data =
[[123 136 123 132 122 143 115 128 145]
 [123 127 127 133 124 139 115 131 132]
 [125 125 127 133 134 140 123 132 131]
 [124 128 128 130 126 141 125 130 132]
 [123 126 124 133 129 134 127 129 126]
 [123 124 129 135 129 130 131 133 130]
 [126 124 128 130 129 127 129 132 121]
 [125 126 129 127 123 122 129 131 125]
 [128 127 128 129 131 123 134 133 117]
 [127 125 129 125 129 119 136 134 119]
 [127 126 129 132 124 114 139 131 120]
 [136 131 120 120 125 109 137 133 128]
 [131 125 123 128 127 112 142 130 122]
 [131 127 117 123 121 106 137 132 119]]
Counting starts at 1.
What is the entry at row 2, column 1?
Answer: 123
What is the entry in row 3 and column 3?
Answer: 127
What is the entry in the top-left corner?
Answer: 123
The entry in the bottom-right corner is 119
What is the entry in the bottom-left corner?
Answer: 131
What is the maximum?
Answer: 145
The entry at row 3, column 1 -> 125
What is the entry just left of the largest entry?
Answer: 128
What is the entry at row 1, column 3?
Answer: 123
The entry just left of 114: 124
What is the entry directly above 135?
Answer: 133
The entry at row 1, column 2 is 136
The entry in row 2 and column 2 -> 127
What is the top entry of the column that holds the smallest entry?
Answer: 143
What is the entry just right of the smallest entry?
Answer: 137
The entry in row 2 and column 3 is 127
The entry in row 3 and column 2: 125

Questions about the table below. Counting starts at 1.
1) The entry in the top-left corner?
2) The bottom-right entry?
3) The entry in row 3 and column 1?
4) The entry at row 1, column 3?
5) The entry at row 2, column 1?
6) The entry at row 1, column 2?
7) The entry in the top-right corner?
8) The entry directly above the largest entry?
[[121 121 107 118 114 116]
 [117 120 108 115 119 118]
 [118 115 128 137 139 128]
 [121 123 135 136 140 129]
 [127 136 144 134 143 130]
 [119 107 127 144 137 139]
 [126 134 144 133 144 130]
 [129 136 146 133 142 129]
 [118 100 110 135 125 134]]
1) 121
2) 134
3) 118
4) 107
5) 117
6) 121
7) 116
8) 144

arr =
[[110 139 133 126 122 127 128 131 126 141 114 119 115 130 129 118]
 [138 128 124 138 133 121 116 127 133 123 132 131 136 122 134 137]
 [142 116 128 125 124 133 141 126 126 114 150 139 145 131 118 138]
 [141 124 119 136 144 124 112 126 134 124 124 130 127 120 139 131]
 [140 124 119 135 145 125 112 127 134 126 120 128 124 120 140 129]
 [133 129 121 135 142 124 111 127 134 130 116 125 121 121 140 126]]
Indices start at 1.
The entry at row 1, column 2 -> 139
The entry at row 3, column 1 -> 142
The top-left entry is 110
The entry in row 2 and column 1 -> 138
Read off the entry at row 2, column 2.
A: 128
Read off the top entry of the column that holds the largest entry.
A: 114
Read off the bottom-right entry.
A: 126
The entry directly below the largest entry -> 124
The entry in the top-right corner -> 118
The entry just left of 137: 134
The entry in row 1 and column 3 -> 133
The bottom-left entry -> 133
The entry directly above the largest entry is 132
Read off the entry just left of the largest entry.
A: 114

[[153 128 118 124 115]
 [116 127 125 132 127]
 [146 122 124 127 123]
 [140 151 129 115 156]
 [139 127 128 114 131]
 [134 126 124 124 121]
 [130 134 128 129 142]]
Indices start at 1.
Report the entry just left of the largest entry.
Answer: 115
The entry in the top-right corner is 115
The entry in the bottom-left corner: 130
The bottom entry of the column that holds the smallest entry: 129
Report the entry in row 1 and column 3.
Answer: 118
The entry at row 1, column 2 is 128
Report the entry directly above the centre entry.
Answer: 124
The entry directly above 156 -> 123
Report the entry directly above 123.
Answer: 127
The entry directly below 131: 121
Report the entry just left of the smallest entry.
Answer: 128
The entry at row 1, column 1 -> 153
The entry in row 2 and column 2 -> 127
The entry at row 2, column 1 -> 116

Read these off the table that follows. Counting starts at 1.
1) Give the top-right entry.
2) Give the entry just left of the smallest entry.
3) Give the bottom-right entry.
4) Give the entry in row 3 and column 1.
5) Give the top-left entry.
6) Give the entry directly below the smallest entry.
7) Give the smallest entry.
8) Give the entry at row 1, column 3.
[[126 128 135 139 126 124 122 134 118 125 129 129 124 125]
 [131 122 133 128 123 128 118 129 118 136 135 122 118 124]
 [134 122 132 109 123 126 106 127 123 121 126 135 122 120]
 [105 132 136 108 124 128 126 130 130 120 129 120 131 122]
 [122 122 131 135 124 127 156 129 136 137 135 130 123 133]
 [145 130 139 142 121 130 103 130 126 129 127 134 124 123]
 [120 129 123 121 130 123 107 130 116 121 130 128 125 136]
 [122 123 132 117 125 127 124 137 129 134 129 132 134 122]
 [113 135 122 121 123 129 134 132 132 137 131 124 134 138]
 [105 110 124 130 122 126 123 124 128 127 129 133 131 131]
 [121 121 123 111 128 127 128 134 133 120 128 126 135 129]
 [123 118 127 143 127 122 145 131 127 119 123 129 135 124]
 [124 130 136 113 128 127 117 122 129 127 137 122 139 129]
 [123 123 131 122 125 126 122 122 132 136 119 130 122 132]]
1) 125
2) 130
3) 132
4) 134
5) 126
6) 107
7) 103
8) 135

Read these off the table that follows.
1) Report the entry in the bottom-right corner.
2) Report the 1st entry, reading row by row.
3) Report the bottom-left entry.
4) Report the second-last entry, reading row by row.
5) Report the largest entry in the first row.
6) Report the 3rd largest entry.
7) Report the top-right entry.
8) Report the entry directly above the largest entry.
122  132  108  125  134  113  124  121  122  113  111  139  120
123  130  131  117  124  131  129  134  144  134  140  125  138
117  127  139  135  123  132  139  135  131  134  119  140  106
118  130  126  133  127  123  126  115  122  119  101  117  109
126  130  130  139  127  141  132  119  107  140  120  128  114
136  138  132  133  125  141  130  118  101  156  128  157  130
1) 130
2) 122
3) 136
4) 157
5) 139
6) 144
7) 120
8) 128

Read these off the grid that follows. Indices start at 1.
1) Find the entry at row 1, column 3.
2) Find the entry directly above the smallest entry.
3) Find the entry in row 3 and column 1.
4) Find the entry at row 1, column 2.
5) Find the entry in the bottom-left corner.
6) Find the entry directly below 108.
7) Find the entry directly above 102.
8) Find the entry directly above the largest entry.
134	110	129	113	137	126	131	139	127	132	140	131	139	150
145	126	140	112	120	132	137	147	137	128	114	131	123	118
114	141	120	145	138	119	133	102	127	129	132	132	124	135
123	108	125	125	127	140	140	138	129	140	112	112	138	135
131	130	129	128	120	136	150	130	143	136	104	122	124	117
110	141	121	147	133	124	134	104	127	131	122	127	121	129
130	123	140	120	135	124	107	139	110	123	141	137	119	141
131	122	140	118	135	124	109	139	112	124	140	137	121	142
130	109	138	113	135	131	127	144	118	136	125	128	127	150
137	114	136	110	134	129	146	141	134	139	118	131	127	144
122	129	139	130	118	138	99	142	115	123	114	120	117	113
117	128	114	140	130	130	147	111	140	136	119	119	136	131
138	145	134	125	136	113	130	118	129	121	140	149	116	130
113	111	123	133	136	135	136	126	125	142	122	116	135	148
127	124	137	120	144	122	126	129	117	133	136	139	122	156
118	128	134	131	136	130	147	122	128	140	105	129	114	140
1) 129
2) 146
3) 114
4) 110
5) 118
6) 130
7) 147
8) 148

[[118 131 128 132 118]
 [113 136 122 132 118]
 [152 113 138 128 132]
 [122 122 132 143 129]
 [116 137 128 136 126]
 [158 126 128 120 133]
 [134 124 129 121 115]
 [117 125 137 147 121]
 [138 133 115 111 137]
 [118 130 136 143 124]
 [137 134 119 115 133]]
Indices start at 1.
The entry in row 3 and column 1? 152
The entry in row 2 and column 1? 113
The maximum: 158
The bottom entry of the column that holds the smallest entry -> 115
The entry in row 3 and column 3 is 138
The entry in the top-right corner? 118
The entry just right of the smallest entry? 137
The entry in row 1 and column 3 -> 128
The entry just right of the largest entry? 126
The entry in row 1 and column 2 is 131
The entry directly below the smallest entry? 143
The entry in the bottom-left corner? 137
The entry in the bottom-right corner? 133
The entry directly below the centre entry: 129
The entry directly above 125: 124
The entry directly below the largest entry is 134

[147 152 102 120 119 120 105 142 147 145 129]
Find the median of all entries.
Answer: 129
The entry just left of 105 -> 120
The entry just right of the smallest entry is 120
